In the rows, 128 means zero.
Each row of numbers belongs to one of the elements below and depends on some of the facts about them. Some rows are named. Which element is each other row?

Facts:
[fitrek,fletir,skenim] β tuvak
[fogok,marem,brestun,trastatul,klerek] β fara
[ratru] β siplar
[baplur,sistor,loklar,netrin,pudre,didok] β plupar
[tribrin,fisan] β zedabun
[rustople,naris] β statu
[breva,flabesen,pleskar,duku] β noli
[mapam,bropluk,mepim] β pluzal
[trigros] β dofigra
[reviflol,lusor] β klabu
[noter,lalo] β bravesus
[dralagol,fladon] β dadum
[klire,sudrakle,fusen] β mesadrik
[biplabrum,raplal] β stiskan
[rolem] β teram
[plipaler] β granes
[foplu] β sovuk
[stoflen,vudibrun] β sidraflok
[lusko] β rupler
[grasegru,pufan] β neplim
[plasta,klabul,griger] β stabrom
[nemek] β tribrin
[tramen,tulok,gronen] β zoguflak
[dapar] β siko
[lafastal,bravesus,faskim,gama,kludreskim] β lasur
[statan] β trupor
[floples,skepizik] β bropluk
[sola,tido] β pabu
[skalor,fara] β diplen
[brodrater] β diflon
[kludi] β mupler
[ladak] β tramen
[grulogan] β betu
[drerek] β stubres
[fimos,noli] β geflalam
[zoguflak] β brezegruk
[gritrol] β klobras
[flobror] β zatruk
[rutabis] β sobram
[vubres] β griger
[fitrek,tribrin,dralagol,veflik,marem,drebi] Φ l
[fogok,baplur,nemek,suplas,ladak,grifem,grulogan,dridras] Φ h
[ratru,sudrakle,klerek] Φ k
[trutek,radanur,dofus,breflel,zisku,flabesen,lusor,stoku,gritrol,siko,faku] Φ c
[rustople,klire,korinel,bropluk,lafastal,tulok,sola,drezolus,didok] Φ b
[stuklum,trigros,reviflol,noter,biplabrum,lusko,klabul,tramen,statan,lodrolun,teplo,fimos,dreskur,duku,sidraflok,vubres] Φ a
[mapam,nelevem,trizus,ratrel] Φ g
[namo,naris,pleskar,vigran] Φ e
[seflil,fletir,skasafle,foplu,fadrel,dapar,raplal,brodrater,brobris,gepes,skenim] Φ i
[plipaler,skalor,griger,fosto,sturam,fara,vaklefla] Φ j
[stoflen,floples,nezu,stifores,vudibrun,pufan,fladon,zaskul,pudre] Φ f
[pegrul,fusen,drerek,gama,sudonam] Φ m
[truson,stagun] Φ d
Λ pusen <- fitrek
Λ lufliskur <- fogok,mapam,sistor,loklar,fadrel,brestun,rifamik,graplun,medom,vubres
Λ sobram <- ratru,foplu,dofus,marem
Λ neplim <- trutek,granes
Λ siplar <- baplur,lafastal
Λ zedabun <- tribrin
Λ trupor <- rustople,floples,vigran,gritrol,ratrel
Λ kevos <- mesadrik
Λ diflon <- breva,plalipem,truson,nelevem,lodrolun,fosto,gama,mepim,siko,klerek
Λ sovuk <- radanur,dreskur,rutabis,kludreskim
Λ breplum <- stuklum,skasafle,stifores,drerek
Λ zatruk <- trigros
Λ brodar <- reviflol,fisan,netrin
Λ beskar <- namo,skalor,duku
Λ sepler <- noter,bropluk,nezu,brodrater,flabesen,pleskar,grifem,sudonam,vaklefla
Λ mazi <- dralagol,stoflen
Λ plupar <- klire,rolem
Λ stiskan <- biplabrum
Λ klobras <- seflil,naris,nemek,lusor,stagun
Λ mupler <- fletir,klabul
Λ tuvak <- plipaler,sola,lasur,gepes,fimos,trizus,skepizik
Λ pluzal <- drakos,lusko,breflel,zoguflak
Λ diplen <- greni,korinel,suplas,statan,rupler,gronen,zaskul
Λ betu <- veflik,tramen,trastatul,sudrakle,sturam,skenim,didok,faku
Λ teram <- grasegru,raplal,vudibrun,grulogan,stoku,teros,fara
Λ statu <- plasta,zisku,drezolus,klistilo,faskim,lalo,tido
Λ stubres <- pegrul,ladak,fladon,flobror
Λ vodovum <- dapar,kludi,teplo,drebi
Λ dadum <- tulok,pufan,dridras
Λ klabu <- bravesus
Λ gaklek <- griger
Λ stabrom <- brobris
Λ brezegruk <- fusen
Λ geflalam <- noli,pudre
Λ dofigra <- sidraflok

Some rows with their names:
faskim: [110 140  64  99 128 150 105 179 117 143 147  82 117 179 146  92 201 137
  91 121 141 122 107 110 118  96  94 126  67 170  90 137 139 133 128  91
 119 134 141  57 114  85 151 129 143 158]
statu: [125 150  97 129 135 111 135 146 113 171 147 127 148 138 131 105 118 179
 132  82 107 172 151 148 156 150 111 113 112 125 100 123 105 139 115 144
 117  92 114 104  98 132 119 138  86 117]
tido: [138 143 104 118 137 138 116 173 129 127 163 119 130 148 138 120 176 135
 135 135 144 135 127 108 108 115 127 158 121 149  78 138 129 134 106  98
 143 128 141  94 107 115 142 114 133 135]
pabu: [112 152 101 131 139 105 139 149 118 175 136 125 146 136 125 107 110 186
 130  82 109 172 155 143 153 150 113 101 105 123 108 125 107 136 112 144
 122  93 113 106 115 140 116 133  88 112]
flabesen: [ 74 145 193 164 154 225 141 156 209 107 170 142  68 228 112 141 140 190
 147 133 129  76 152  86  90  63 123 102 126 117 137 145 172 199 135 142
 129 169 251 149 174  90 104 157 105 114]
dofus: [150 106 150 169 120 175 158 136 185 113 167  95 104 186 115 121 158 131
 139 117 150  99 111 108 140 127 105 149  89 124 124 131 164 187  97 133
 125 146 198 157 167  73 130 162  91  94]
neplim: [113 151 100 131 140 107 139 148 116 173 136 124 147 139 124 106 111 184
 131  84 111 171 156 143 153 150 113 103 106 124 107 127 105 136 112 144
 121  92 113 105 116 141 116 134  89 111]
biplabrum: [138 157 151 124 107 170 137 180 163 146 127  81 118 163 118 115 161 139
 126 103 144 117  97  97  87 142 145 160 132 150 121 112 101 130  93 109
 152 164 164  79 130 119 154 132 108 112]
namo: [136  84 128 167 165 107 125 129 144  99 189 147 129 163 143 131 170 127
 137 164 148 111 165 105 153  99  57 136  68 117  74 175 158 161 121 115
 114 112 156 159 173  81  98 138 128 124]
sistor: [ 88  82 136  91 120 114 152 199 152 153 117  88 116 107 141 153 153 117
 138 126 146 173 148  84 144  74 180 189  61 208 102 147 120  85 122 107
 113 131 178 136 143 151 117  79 161 103]
skasafle: [152 103 212 160 129  70 107 104 129 136 130 105 139 181 176 128 198 148
 112 139  86 121 148 130  92 119  75 179  94 106  97 141  88 143 133 100
 134 156 163  68 159 122 132 136 161 107]
stoflen: [130 126 139 134 156  85 104 150 118 131 150 128 142 151 156 130 187 144
 124 158 124 137 153 113  99 107  98 156  99 126  75 154 111 126 125  93
 142 127 136  83 137 129 128 106 163 134]
lodrolun: [184 149 133 152 112 170 162 172 169 145  79  79 127 132 134 109 146 173
 139 106 102 104  75  50 103 152 127 122 139 165 151 159 117 142  71 105
 145 187 139  77 156 138 156 121 125 113]
drakos: [120 142 106 121 131 131 121 163 126 125 152 115 127 142 137 117 159 145
 132 124 133 136 139 106 121 119 121 147 123 150  86 145 136 128 100  95
 145 129 139  93 127 124 136 118 130 124]
griger: [137 135 135 143 122 181 140 188 178 125 164 116 118 152 102 114 127 110
 137 107 173  84 117  67 129 141  95 141 121 156 103 143 104 127  88 121
 125 144 150 130 159  83 113 155  68 118]
mepim: [176 148  95 154 170 130 147 184 156 138 112 120 155 114 136 114 164 162
 148 156 118 115  98  61  97 135 119 115 115 148 112 180 139 147  74  93
 154 146 109  97 159 144 149  81 158 131]
brobris: [150 104 213 161 129  70 108 105 130 138 129 105 138 182 177 129 198 150
 112 139  86 121 149 130  93 119  75 177  93 106 100 141  87 142 134 100
 133 157 163  68 161 123 130 136 162 107]
trizus: [120 152  51 104 134 167 121 194 125 114 180 134 127 122 123 112 140 125
 144 118 165 131 137  85 143 116 124 135 137 176  64 155 145 118  89  96
 136 111 120 114 102 106 126 119 102 144]

Name these rows:
No name comes twice in this set of rows, the named rows included.
[140 120 134 131 141  89 100 138 107 124 161 131 142 151 170 124 185 141
 127 143 109 139 156 122 115 109  90 166 110 133  65 155 112 132 124  90
 134 126 134  79 121 120 128 120 154 131] => zaskul
[108 153  57 107 137 161 125 197 126 115 171 133 126 122 115 114 133 131
 142 120 167 132 142  81 140 116 123 127 134 173  72 157 146 114  87  97
 141 112 119 115 117 114 123 116 104 140] => ratrel
[106 174 149 136 105 125 142 158 137 123 122  56 121 154  80 128 137 145
 103 104 179 119 102  97  79 186 113 160 139 140 114 103 108 113  45 102
 215 154 164  91 184 126 163 151 111  88] => tramen
[119 157 100 137 145 104 141 148 122 176 147 127 160 132 123  99 107 172
 134  81 106 166 154 150 146 163 110 112 110 114 100 124 106 139 100 140
 130  82 103 107 122 143 124 128  84 102] => pluzal
[184 127 118 166 134 183 163 191 187 126 112 113 124 128 114 113 125 145
 148 123 145  72  89  17 136 145  85 101 121 170 133 188 120 138  73 120
 117 171 131 128 178  98 114 139  93 129] => fosto
[169 105 210 157 134  77 101 115 132 139 142 110 139 187 178 131 217 140
 115 151  97 122 135 133  80 116  80 191  93 103  90 133  80 150 141 103
 133 156 166  68 141 113 137 134 164 117] => raplal
[110  99 225 164 128  49 129 126 159 133 118 102 135 175 170 119 210 128
 111 122  83 125 176 133 125  85 122 216  48 137 132 153  68 125 136  94
 122 163 142  85 195 135 127 105 162  72] => fadrel
[116  87 117  98 106 107 151 138  98 196 112  96 138  99 149 142  67 184
 140  73  98 208 153 120 178 149 108 105 105 161  88 126 122 107 123 156
  94  83 172 129  99 157  94 143 108 109] => plupar
[100 154 163 130 109 148 157 203 195 142 118  80 116 157 110 106 173 113
 124  88 140 119 121 100 115 108 194 203  89 179 152 125  79 114  93 104
 143 168 141  97 166 133 152  98 109  77] => vubres
[165 102 208 157 124  75 102 103 125 136 142 107 140 182 184 126 206 144
 115 137  83 121 144 135  95 119  73 189  98 107  91 136  84 148 135 101
 128 155 166  66 142 114 133 142 160 111] => gepes
[153  92 113 159 117 110 132  88 120  81 131 109  95 184 143 137 225 165
 148 189 157 179 159 161 138  92 166 131  88  67 119 145 203 167 138  87
 143 149 146 102 114 130 139 100 153 118] => marem
[108 133 107 134  95  99 123 133  95  71 104  89  87 161  81 155 175 161
 118 178 236 165 154 102 122 139 137 113 127 106 112 142 140  84  98  81
 194 164 124  85 144 133 121 125 121 134] => trastatul

Now the same elements, written a new way:
Named rows:
fladon: [116 174 103  90 129 103 191  80 158 118 146 103 147 171 124 143 138 173
 134 135  85  94 196 124 178 127 134]
stoflen: [117 174 105  90 130 106 192  79 158 117 144 104 148 169 124 144 139 174
 135 136  86  95 195 124 178 129 133]
nezu: [131 191 113  50 110  96 204  97 136 135 161 156 166 173 138 110 145 206
 129 191 100 139 177 116 175 129 169]
teros: [136 140 118 140 117 132  98 133 121 119 139 125 126 138 110 133 139 119
 123 123 131 108 120 140 112 119 137]
vubres: [ 77  55 109 103  72 112 187 102 212 156  69  96 149 145 168  96 118  95
 159 109  39 218 146 117 158 123 107]
teram: [125 113 124 144 142 156 130 145  96 121 125 125 130 106  99 158 128 131
 124 161 161 119 143 130  97 143 120]
dridras: [111  82 112 134 104  86 158 136 160 143 117 127 141 147 139 107 119 125
 128 124 102 150 166 118 165 110 123]
sudrakle: [108 216 133  68 108 195 165  23 162  41 161  95 209  99  99  81 208 138
  80  79 137 133 166  80 159 132  72]
dadum: [121 109 132 138 148 158 131 145  89 115 122 133 136 107 106 158 121 134
 119 170 167 131 140 125  98 149 110]
zedabun: [119 109 132 136 149 159 133 146  88 115 122 134 137 107 109 160 121 134
 120 173 166 132 139 126 100 151 109]
korinel: [145 126 127 154 100 170  50 155 114 115 136 132 121  94  97 118 156  85
 108 105 148 133  69 139  79 113 130]
gronen: [126 158 101 136 124 139 101 143 119 113 130 123 127 124 125 144 148 101
 123 106 107 106 120 141 127 115 156]
dralagol: [122 108 126 192 139 120  80 163  87 133 104 164  94 115 172  98 122  84
 158 104 132 126  91 121 103  83 146]
betu: [116 127 148 133 177 139 143 122  89  93 117 133 160  95 132 131 114 116
 106 132 197 134 141 113 110 158 100]
fletir: [123 168 118 130 131 145 126 107 114 109 134 130 123 133 135 124 151 133
 140 121 110 103 136 119 128 108 134]
zoguflak: [124 138 115 125 127 140  92 147 108  98 133 139 148 141 126 150 134 111
 114 135 130 129 121 135 124 131 134]
kevos: [124 124 130 138 155 160 144 138  97 128 117 126 121  88 117 150 129 130
 130 149 154 121 134 124 103 145 124]
breflel: [127 128 110 106 142  54 173 124 154 143 131 115 139 185 140 156  92 154
 133 140 108 106 178 146 173 143 148]

Which element is each row?
No name comes twice in this set of rows, the named rows included.
[123 104 125 144 139 156 124 150  90 114 127 130 138 116  95 164 124 132
 117 174 167 126 145 131  96 146 113] => tuvak
[133 146 123 141 117 184  61 161 109 110 122 134 125  72 128 123 160  70
 111  89 129 140  64 132  98 120 142] => tulok
[104  99  95 131 110  93 163 143 160 138 110 125 141 130 154 115 131 107
 128 106  78 145 167 117 179 108 143] => ladak
[146 138 125 155 104 172  57 153 117 121 131 126 116  81 104 112 160  80
 113  89 138 128  67 139  83 110 139] => sola
[138 193 125  93 115 136 143 120  98 129 148 178 135 127 153  86 161 161
 139 162 117 141 116 112 128 104 175] => brodrater
[131 109 153  96 157  72 145 146 162 138 155 141 117 189 158 184  73 192
 120 151  85 106 156 120 223 149  93] => siko
[187 168 200  99  92 239 163  30 158  95 196 129 127 121  76 128 239 200
 104  91  48 138 145  93 196 150  43] => klerek
[149 191 151  40 116   6 206 123 133 202 135 131 110 147 160 113  97 172
 122 180 110 137 159 126 143  78 157] => flabesen
[141 174 154  68 105  27 181 132 114 196 128 147 102 132 167  91 110 154
 127 174 117 151 142 113 127  54 146] => pleskar
[130 151 150 116 152 165  85 156 130 113 145 147 100 108 166 164 131 135
 118 104  74 107  92 107 186 125 106] => mepim
[144 157 128  99  97 176  69 184  82 119 138 191 150  80 142  96 166  99
 100 148 141 189  49 123  96 123 176] => bropluk
[132 133 129 129 124 134  97 131 113 110 137 137 138 145 116 136 127 126
 118 140 144 129 116 134 113 130 122] => granes
[134 130 118 139 114 130  89 137 116 110 143 131 135 152 102 140 134 122
 116 137 141 118 123 142 111 121 128] => rupler
[119 106 131 134 148 161 129 150  86 111 121 134 140 111 109 164 121 133
 118 176 166 135 142 126 100 153 109] => stabrom
[112  94 106 134 107  87 164 134 165 146 115 124 135 136 142 106 126 118
 132 110  90 144 165 118 170 106 134] => nemek

The same elements again, as new rows of numbers:
Some elements and their rows:
lusor: [142 116 114 127 120 109 133 108 126 131 118 124 138 137 137 139 123 122
 116 137 125 128 124 147 144 133 151 133 138 118 148 141 126 132 118 130
 138 110 112]
stagun: [127 123 125 122 112 117 150 129 157 124 133 148 128 140 121 122 115 134
 127 133 112 138 193 124 147 117 136 107 136 123 163 123 152 133 125 135
 145 125 118]
drebi: [145 119 122 124 115 118 130 108 129 146 123 138 142 138 122 137 128 120
 128 145 147 132 112 125 135 125 145 124 138 120 152 140 133 126 123 140
 172 104 123]
vudibrun: [150 120 123 124 110 102 127 114 125 131 122 124 141 137 141 142 143 128
 129 134 142 123 115 129 144 125 158 136 138 125 155 141 124 128 121 139
 153 110 135]
tramen: [174 116 114 134 113 123 116 153  83 113 141 140 170 143 140  99 110 108
  93 146 121  84 167  95 144 148 155 162 138 136 182 166 128 127 116 126
 145  86 122]
betu: [123 117 106 140 113 141 113 149  98 102 135 162 119 126 120 107 143 107
 140 142 112 143 134  98 153 150 102 153 122 123  86 106 117 126 120 137
 149 113 113]
pusen: [116 121 112 137 110 131 112 142 126 121 120 151 107 126 128 123 160 121
 148 137 154 162 118 102 150 148 104 133 128 114  95 105 119 129 123 135
 140 124 117]
gama: [145 119 120 126 120 133 156  87 192 104 148 119 149 141 128 155 145  98
 125 152 209 109 133  97 149 114 166 152 151 108 152 146 162 132 129  74
 166  59 131]
trutek: [136 116 116 127 121 117 139 105 126 139 119 138 132 137 120 137 120 122
 121 141 128 141 124 144 138 128 136 120 136 116 143 142 134 129 121 138
 154 120 104]
rifamik: [110 128 122 127 106 149 129 134 142 154 103 118 135 125 117 133 127 131
 149 121 109 125 139 120 130 143 113 134 147 121  91 174 120 135 127 130
 162 152 131]
stuklum: [142 123 126 120 111 118 135 117 144 142 130 144 144 140 123 131 123 123
 128 146 145 129 139 115 137 119 148 117 140 122 166 131 140 127 125 139
 171  98 129]
teplo: [142 123 126 121 110 119 136 117 144 143 130 144 143 140 123 131 124 123
 127 146 146 129 139 115 137 120 149 117 140 122 166 131 140 127 125 139
 171  98 130]
brestun: [120 136 123 120 105 140 141 137 144 123  75  90 136 127 136 125 128 131
 156 135 105  97 145 162 143 138 114 141 150 134  83 130  89 138 128 118
 154 132 142]
rolem: [132 117 121 132 112 126 125 130 121 130 111 118 125 137 134 130 152 129
 151 118 121 130 131 120 154 134 135 146 134 129 110 139 123 129 121 122
 136 124 125]
plasta: [134 115 126 131 112 118 123 133 113 131 110 113 124 139 141 130 156 132
 151 110 129 134 129 120 154 132 135 141 136 128 119 142 126 129 119 125
 135 123 120]
lalo: [126 117 123 130 108 114 128 121 122 112 121 110 123 137 136 134 163 128
 150 108 135 130 128 129 158 132 138 140 133 126 109 146 135 130 121 120
 140 113 133]
klerek: [163 128 134 119 122 136 169 123 185 104  96 115 134 144 142 131 138 119
 152 165 165 106 172 111 155  95 143 154 152 135 150  81 119 130 133  90
 158  99 119]
brodar: [116 121 112 137 110 131 114 142 126 121 120 151 107 126 127 123 159 121
 148 137 154 163 118 103 149 147 105 132 128 114  95 106 119 129 123 136
 141 124 117]

Name these rows:
No name comes twice in this set of rows, the named rows included.
[135 151 125 109  93 115 157 139 185 103 104 118 156 125 139 127 107 141
 126 159 104  77 197 153 138 118 142 125 150 137 158 116 103 141 134 137
 159 136 171] => fogok
[146 131 128 119 100  93 142 130 159 110 140 141 142 136 141 132 136 141
 123 135 124 117 182 115 149 109 163 123 136 131 188 124 140 132 127 144
 144 125 153] => grulogan
[156 129 115 111 126  75 181  85 132  76  79 108 129 139 146 135  94 128
 103 176 112 108 147 252 149 110 137 104 139 127 165  69  95 135 121 141
 144 111  98] => fara
[116 124 118 131 109 123 124 140 124 108 107 142 101 129 131 118 159 124
 157 141 157 161 119 126 153 139  98 122 130 119  92  82 110 129 124 139
 149 118 116] => diplen
[150 121 104 124 127  87 156  87 135 110 116 131 138 133 136 147  94 124
  86 160 108 123 139 195 140 126 154 120 136 113 175 128 122 136 119 140
 131 127  99] => skalor
[147 117 107 125 125  81 150  86 131 118 126 133 138 133 139 151 100 126
  84 148 112 134 135 184 139 127 161 116 137 108 185 143 132 136 117 145
 129 128  96] => plipaler
[104 119 119 129 102 113 142  97 133  80 149 117 117 135 109 144 173 122
 151 104 164 131 127 141 157 128 125 126 124 116  89 165 167 130 126 116
 165 105 151] => lasur
[148 102 103 122 122 107 130  88  94 121 142 156 129 138 125 106 104 118
 111 154  34 114 133 142 143 158 181 180 154 131 129 144 106 131 121 123
 147  86 122] => didok
[130 116 124 132 115 133 127 130 117 139 111 128 121 138 121 127 148 128
 152 119 127 142 133 114 147 129 121 135 131 127 109 143 132 127 123 130
 149 133 116] => mesadrik
[116 124 100 137 108 141  94 140 137 150 107 153 105 139 109 124 162 129
 145 145 158 153 109 109 154 154 115 122 112 121  99 107 120 127 126 128
 119 123 148] => sepler
[145 116 120 138 133 149 141 112 181 151 112 114 134 127 143 177 152 115
 163 124 101 140 124  83 158  91 152 183 130 123 109 110 129 128 124 102
 124 145  99] => breva

